Here is a tiny trained network, its code and every weight. The questions are about switching its units off for an input and a target symbol, where a switched-off unit gives its printed mean instead of its output.

import numpy as np


def w(rows, s, z=0):
    codes = np.array(rows[::2]) - 128.0
    scale = np.full(codes.shape[1], s)
    scale[-1] = z or s
    return codes * scale


def norm(h):
    return h / np.sqrt((h * h).mean(-1, keepdims=True) + 1e-5)


def f(y):
    return np.maximum(y, 0)


def softmax(a):
    e = np.exp(a - a.max(-1, keepdims=True))
    return e / e.sum(-1, keepdims=True)


def log_softmax(a):
    a = a - a.max(-1, keepdims=True)
    return a - np.log(np.exp(a).sum(-1, keepdims=True))


def net(x, mask):
    ids = ['ΔΛΞΣΩαβεζθμτφψ'.index(c) for c in x.split()]
    T = len(ids)
    res = E[ids] + P[:T]
    r = norm(res)
    for j in range(2):
        rows = slice(2 * j, 2 * j + 2)
        q, k, v = (r @ M[0][rows].T for M in (Q, K, V))
        z = softmax(np.where(np.tri(T) > 0, q @ k.T / 2**0.5, -1e9)) @ v
        o = O[0][rows]
        res = res + np.where(mask[j], z, o[:, -1]) @ o[:, :-1]
    y = f(norm(res) @ A[0][:, :-1].T + A[0][:, -1])
    res = res + np.where(mask[2:14], y, B[0][:, -1]) @ B[0][:, :-1]
    return log_softmax(norm(res)[-1] @ U[:, :-1].T + U[:, -1])


Q, K, V, O, A, B = {}, {}, {}, {}, {}, {}
E = w([
[122,99,194,141,63],'Δ',
[103,79,134,128,148],'Λ',
[136,136,153,25,108],'Ξ',
[106,169,105,143,144],'Σ',
[183,49,91,68,183],'Ω',
[254,210,221,192,139],'α',
[130,154,105,146,150],'β',
[122,127,102,183,84],'ε',
[108,188,16,174,56],'ζ',
[94,175,114,164,159],'θ',
[81,184,128,135,145],'μ',
[99,164,134,127,141],'τ',
[169,99,144,194,141],'φ',
[190,109,80,182,93],'ψ',
],0.007)
P = w([
[83,89,132,254,73],'0',
[97,81,130,244,70],'1',
[90,80,140,244,74],'2',
[88,79,140,240,76],'3',
[86,81,138,243,81],'4',
[91,83,135,240,74],'5',
[94,77,130,246,74],'6',
[89,86,137,245,82],'7',
[99,82,128,248,78],'8',
[90,87,136,248,83],'9',
],0.0011)
Q[0] = w([
[62,253,44,167,197],'head 1',
[60,174,105,249,242],'head 1',
[167,87,200,95,233],'head 2',
[147,14,80,40,32],'head 2',
],0.0048)
K[0] = w([
[22,13,112,18,180],'head 1',
[123,16,105,51,200],'head 1',
[150,5,114,1,199],'head 2',
[21,168,32,176,24],'head 2',
],0.0047)
V[0] = w([
[108,149,160,232,83],'head 1',
[60,38,123,149,161],'head 1',
[249,191,210,59,184],'head 2',
[196,253,187,196,65],'head 2',
],0.0028)
O[0] = w([
[71,146,118,146,47,196],'head 1',
[79,67,151,126,134,141],'head 1',
[190,155,124,116,150,4],'head 2',
[198,210,252,148,121,201],'head 2',
],0.0039,0.0032)
A[0] = w([
[137,114,182,146,102,23],'neuron 1',
[88,97,140,154,232,107],'neuron 2',
[80,177,190,97,97,157],'neuron 3',
[105,155,81,168,152,228],'neuron 4',
[93,88,104,164,74,254],'neuron 5',
[82,214,58,111,147,192],'neuron 6',
[71,70,157,126,133,193],'neuron 7',
[111,169,30,56,69,127],'neuron 8',
[122,111,115,78,254,216],'neuron 9',
[114,94,112,190,64,224],'neuron 10',
[103,175,54,33,69,190],'neuron 11',
[153,124,138,146,130,219],'neuron 12',
],0.005,0.0021)
B[0] = w([
[71,51,96,150,69,141],'neuron 1',
[146,93,70,113,211,153],'neuron 2',
[186,122,123,134,170,188],'neuron 3',
[174,116,145,96,125,221],'neuron 4',
[103,138,105,58,162,250],'neuron 5',
[145,47,123,181,76,221],'neuron 6',
[125,126,109,67,181,171],'neuron 7',
[111,2,158,181,137,183],'neuron 8',
[238,85,122,102,104,149],'neuron 9',
[110,176,103,68,128,255],'neuron 10',
[97,39,200,209,162,182],'neuron 11',
[174,117,160,133,117,162],'neuron 12',
],0.0053,0.0052)
U = w([
[26,103,234,23,16,53],'Δ',
[99,94,59,37,230,175],'Λ',
[217,76,119,164,179,115],'Ξ',
[27,17,33,255,19,159],'Σ',
[224,17,54,48,208,126],'Ω',
[244,239,228,212,98,209],'α',
[230,224,26,59,21,155],'β',
[59,219,35,50,52,28],'ε',
[86,98,155,43,73,23],'ζ',
[30,211,41,205,214,147],'θ',
[10,204,230,232,156,88],'μ',
[87,238,242,37,224,163],'τ',
[215,44,227,167,76,4],'φ',
[131,25,228,119,152,32],'ψ',
],0.0063,0.0042)

Each question gives the input, a string of symbols that net reads in full, and the target symbol t.
The units are the heads (2 rows each of Q, K, V and O) and the neurons (one row each of A and B). Each row of codes is followed by its name. A weight is (code - 128) times the scale printed after its matrix; where a second scale follows, it is the last column's (O, A, B and U).
mask holds one flag per unit, heads first, then neurons. A switched-off unit (its flag False) gives its mean, the last column of its rows in O or B, instead of its output. The means were averaged over made-up inputs and are rounded, as every weight is.
A unit's drop is (log p(t) with every unit on - log p(t) with that unit switched off) / (log p(t) with every unit on - log p(t) with every unit switched off).
The circuit of an input: a set's keep is (log p(t) with only the set's units on - log p(t) with every unit switched off) / (log p(t) with every unit on - log p(t) with every unit switched off). Starting from the 12 units with the biggest drops (on a tie, the unit counted first), units are removed one at a time, each time the one whose removal leaves the highest keep (on an exact tie, the one counted first), for as long as the keep stays at least 0.8.
units of the circuit, in order: the units of the circuit, biggest drop first
most important unit: the unit with the biggest drop
top k neurons: the k neurons with the biggest drops, biggest first
heads that matter: for each layer, one digit per head in row order, 1 if its drop is at least 0.15 and else 0, layers parted by /
drop of u: that unit's drop, to one decimal
input ε Ω τ Σ, target Ω: most important unit -> head 1
input μ ζ ζ α τ, target α: units of the circuit, in order -> (head 2; neuron 5)
input μ Ω α Ω ζ μ, target Ω: units of the circuit, in order -> (head 1; neuron 9)
input Ω ζ τ Σ, target Ω: units of the circuit, in order -> (head 1; neuron 9)
input ψ ζ Σ, target Σ: top 2 neurons -> (neuron 6; neuron 9)
input Δ ψ Λ φ, target Λ: heads that matter -> 01
input ζ Δ τ Λ τ θ ε, target ε: heads that matter -> 00
input α ζ β, target α: drop of head 2 -> 0.6
input ζ Λ μ, target Λ: drop of head 1 -> 0.6
input τ α ζ φ ζ ζ ζ Σ ζ φ, target α: drop of head 2 -> 0.5
input μ θ τ ζ τ α α φ, target α: heads that matter -> 01
input Σ τ ε, target ε: heads that matter -> 00
input ε ζ θ τ, target τ: heads that matter -> 00
input θ Δ φ Ω τ ζ Ω φ, target Ω: most important unit -> head 2
